Here is a tiny trained network, its code and every weight. The questions are about switching its units off for an input and a target symbol, where a switched-off unit gives its printed mean instead of its output.

import numpy as np


def w(rows, s, z=0):
    codes = np.array(rows[::2]) - 128.0
    scale = np.full(codes.shape[1], s)
    scale[-1] = z or s
    return codes * scale


def f(y):
    return np.maximum(y, 0)


def softmax(a):
    e = np.exp(a - a.max(-1, keepdims=True))
    return e / e.sum(-1, keepdims=True)


def log_softmax(a):
    a = a - a.max(-1, keepdims=True)
    return a - np.log(np.exp(a).sum(-1, keepdims=True))


def net(x, mask):
    ids = ['ΛΞΠΩαβγδεζηθμσφψ'.index(c) for c in x.split()]
    T = len(ids)
    res = E[ids] + P[:T]
    q, k, v = (res @ M[0].T for M in (Q, K, V))
    z = softmax(np.where(np.tri(T) > 0, q @ k.T / 3**0.5, -1e9)) @ v
    res = res + np.where(mask[0], z, O[0][:, -1]) @ O[0][:, :-1]
    y = f(res @ A[0][:, :-1].T + A[0][:, -1])
    res = res + np.where(mask[1:9], y, B[0][:, -1]) @ B[0][:, :-1]
    return log_softmax(res[-1] @ U[:, :-1].T + U[:, -1])


Q, K, V, O, A, B = {}, {}, {}, {}, {}, {}
E = w([
[100,118,182,61,123,61,88,154,164,154,15],'Λ',
[90,124,191,143,175,38,121,164,159,97,89],'Ξ',
[138,108,59,147,61,131,126,119,132,52,70],'Π',
[165,192,167,177,192,183,68,134,91,195,77],'Ω',
[181,127,127,160,41,60,90,141,114,130,185],'α',
[159,171,134,124,123,179,159,75,132,96,191],'β',
[80,95,92,121,110,110,89,13,107,194,120],'γ',
[115,120,159,92,174,185,143,255,133,188,145],'δ',
[151,123,182,65,163,76,150,105,165,129,59],'ε',
[79,127,133,159,87,188,173,121,132,82,196],'ζ',
[157,112,46,171,101,79,181,108,118,76,165],'η',
[152,171,122,79,91,184,144,73,128,133,160],'θ',
[113,140,188,101,173,40,113,157,162,109,68],'μ',
[85,126,122,115,68,201,168,102,126,114,177],'σ',
[85,92,193,165,177,75,169,134,159,89,109],'φ',
[42,108,124,134,57,180,150,161,121,122,158],'ψ',
],0.013)
P = w([
[116,149,102,138,121,120,143,132,254,165,137],'0',
[125,129,140,118,117,118,142,121,140,114,127],'1',
[131,138,132,124,102,113,153,121,176,141,129],'2',
[130,140,130,128,95,109,158,117,191,147,130],'3',
[126,141,94,138,121,142,108,137,151,118,136],'4',
[134,119,151,117,129,127,137,127,100,108,128],'5',
[137,126,139,126,110,120,140,122,137,123,130],'6',
[135,128,136,129,112,124,132,120,135,128,123],'7',
[126,133,105,133,129,150,101,134,115,104,131],'8',
[136,118,148,120,118,126,132,123,104,109,126],'9',
[137,106,166,111,131,130,130,122,68,93,128],'10',
[129,117,140,123,115,128,129,107,111,116,117],'11',
[129,118,142,123,112,132,129,113,104,111,125],'12',
[122,122,120,127,131,158,98,124,82,88,128],'13',
],0.014)
Q[0] = w([
[135,150,5,179,150,230,28,136,55,158,129],'h1',
[94,167,229,108,184,171,165,164,156,173,122],'h1',
[89,88,233,98,140,62,169,51,184,153,38],'h1',
],0.012)
K[0] = w([
[108,110,172,108,160,162,97,114,1,80,110],'h1',
[130,170,176,110,179,173,143,168,163,192,134],'h1',
[82,166,97,157,120,143,120,101,222,168,123],'h1',
],0.016)
V[0] = w([
[1,69,150,199,116,115,136,222,127,106,125],'h1',
[75,57,99,13,97,170,117,127,121,183,72],'h1',
[106,69,91,200,103,219,218,57,115,88,234],'h1',
],0.0086)
O[0] = w([
[107,222,202,254,137,96,71,34,165,141,163,2],'h1',
[228,72,119,207,110,200,49,155,156,104,123,125],'h1',
[128,77,237,155,167,132,228,141,128,198,118,189],'h1',
],0.0094,0.00096)
A[0] = w([
[74,184,174,188,202,72,86,33,93,225,119,4],'n1',
[1,204,160,82,162,146,156,164,153,147,166,155],'n2',
[186,100,134,120,129,184,126,250,201,71,121,108],'n3',
[188,32,152,135,208,68,159,223,122,208,64,20],'n4',
[81,156,121,114,162,28,73,106,152,49,80,181],'n5',
[85,108,214,119,241,82,157,136,169,192,61,189],'n6',
[88,121,38,81,142,48,159,145,159,39,62,64],'n7',
[10,122,78,44,135,136,191,103,116,142,162,144],'n8',
],0.0083,0.0043)
B[0] = w([
[253,90,64,159,86,144,132,162,107,189,142,180],'n1',
[201,156,159,72,171,94,176,133,109,156,108,197],'n2',
[156,54,139,94,105,89,153,178,175,56,94,189],'n3',
[149,234,129,166,104,133,70,173,127,116,230,208],'n4',
[116,132,183,57,117,124,137,67,181,152,103,206],'n5',
[69,81,92,114,161,176,135,97,168,116,148,254],'n6',
[101,208,77,179,88,152,188,160,49,136,116,198],'n7',
[143,135,79,139,197,85,41,122,102,93,126,199],'n8',
],0.011,0.0089)
U = w([
[85,176,162,178,98,189,108,107,157,112,184,131],'Λ',
[126,89,137,51,183,138,107,141,141,134,146,4],'Ξ',
[116,85,131,129,74,164,255,135,119,81,64,230],'Π',
[171,192,121,148,175,133,99,160,60,155,37,166],'Ω',
[180,171,167,131,48,45,144,154,86,180,179,203],'α',
[59,171,177,117,87,170,166,88,131,139,132,184],'β',
[117,58,24,161,101,108,49,83,163,148,145,166],'γ',
[184,84,166,106,150,95,98,199,170,99,100,133],'δ',
[141,115,74,125,71,157,129,168,77,87,182,126],'ε',
[30,82,219,76,125,178,162,101,183,124,128,178],'ζ',
[99,161,45,191,156,119,129,138,91,111,158,90],'η',
[76,86,162,85,185,109,162,96,127,131,49,92],'θ',
[113,143,98,129,113,112,69,77,157,74,131,48],'μ',
[159,174,143,160,88,187,186,162,115,171,158,96],'σ',
[146,141,192,161,154,76,45,53,161,114,119,87],'φ',
[161,86,169,97,137,135,195,105,135,158,87,50],'ψ',
],0.0097,0.004)

Each question gives the input, a string of symbols that net reads in full, and the target symbol t.
The units are the heads (3 rows each of Q, K, V and O) and the neurons (one row each of A and B). Each row of codes is followed by its name. A weight is (code - 128) times the scale printed after its matrix; where a second scale follows, it is the last column's (O, A, B and U).
mask holds one flag per unit, heads first, then neurons. A switched-off unit (its flag False) gives its mean, the last column of its rows in O or B, instead of its output. The means were averaged over made-up inputs and are rounded, as every weight is.
A unit's drop is (log p(t) with every unit on - log p(t) with that unit switched off) / (log p(t) with every unit on - log p(t) with every unit switched off).
The circuit of an input: a set's keep is (log p(t) with only the set's units on - log p(t) with every unit switched off) / (log p(t) with every unit on - log p(t) with every unit switched off). Starting from all 9 units, units are removed one at a time, each time the one whose removal leaves the highest keep (on an exact tie, the one counted first), for as long as the keep stays at least 0.8.
circuit, biggest first: the units of the circuit, biggest drop first
most important unit: the unit with the biggest drop
top k neurons: the k neurons with the biggest drops, biggest first
input Ω Λ δ ε ζ ζ μ α ε, target Ω: top 3 neurons	(n7; n8; n6)
input μ φ α Λ γ β γ θ ζ, target Ξ: circuit, biggest first	(h1; n8; n7)
input β μ η ε ε Π ε α μ ε δ Ξ, target η: circuit, biggest first	(h1; n4; n6; n8)
input β δ α ζ Π α α θ β φ ψ α Ξ σ, target σ: most important unit	h1
input ζ Ω ψ σ φ γ β ζ ε, target σ: circuit, biggest first	(n1; h1; n4; n6)
input δ ε Ω ζ φ, target φ: circuit, biggest first	(h1; n5)
input σ σ ψ ε η δ ε ε ε φ ε, target Λ: circuit, biggest first	(n4; h1; n6)
input γ α μ, target δ: top 2 neurons	(n3; n4)
input μ ζ Ω Ω ε, target β: circuit, biggest first	(n5; h1; n7; n8)
input Ξ η β θ Ω μ, target α: circuit, biggest first	(h1; n1; n6)
input ζ γ ψ θ, target ψ: circuit, biggest first	(h1; n1; n6; n2)
input γ ε φ Λ η ε ε γ θ Ξ, target δ: circuit, biggest first	(h1; n3)
input ψ δ γ ζ β ε Ξ α μ ψ α α μ, target γ: circuit, biggest first	(h1; n1; n6)
input δ η ζ, target Λ: circuit, biggest first	(h1)
input β β γ φ σ ε θ μ ε, target η: top 4 neurons	(n4; n6; n8; n7)
input φ θ α μ Λ φ β φ η μ ζ ε Ξ, target ψ: top 3 neurons	(n1; n5; n6)
input δ Π γ β, target Λ: top 4 neurons	(n8; n2; n3; n1)
input σ Λ φ ψ γ ψ α ε β, target σ: circuit, biggest first	(h1; n1)
input η γ ψ Ω μ, target Ξ: top 3 neurons	(n6; n2; n4)
input Π σ β φ ε γ α μ α Λ φ, target ζ: most important unit	n6
input ε α ε ζ δ Λ ζ η ζ γ μ δ μ Ξ, target Π: top 2 neurons	(n7; n5)
input β ε ζ ε σ φ β ζ φ, target η: top 2 neurons	(n4; n8)
input σ ζ α Ω ε γ ε α θ, target Π: top 2 neurons	(n4; n8)
input μ ζ η θ δ ε Ω β θ ζ Λ, target β: top 2 neurons	(n5; n7)
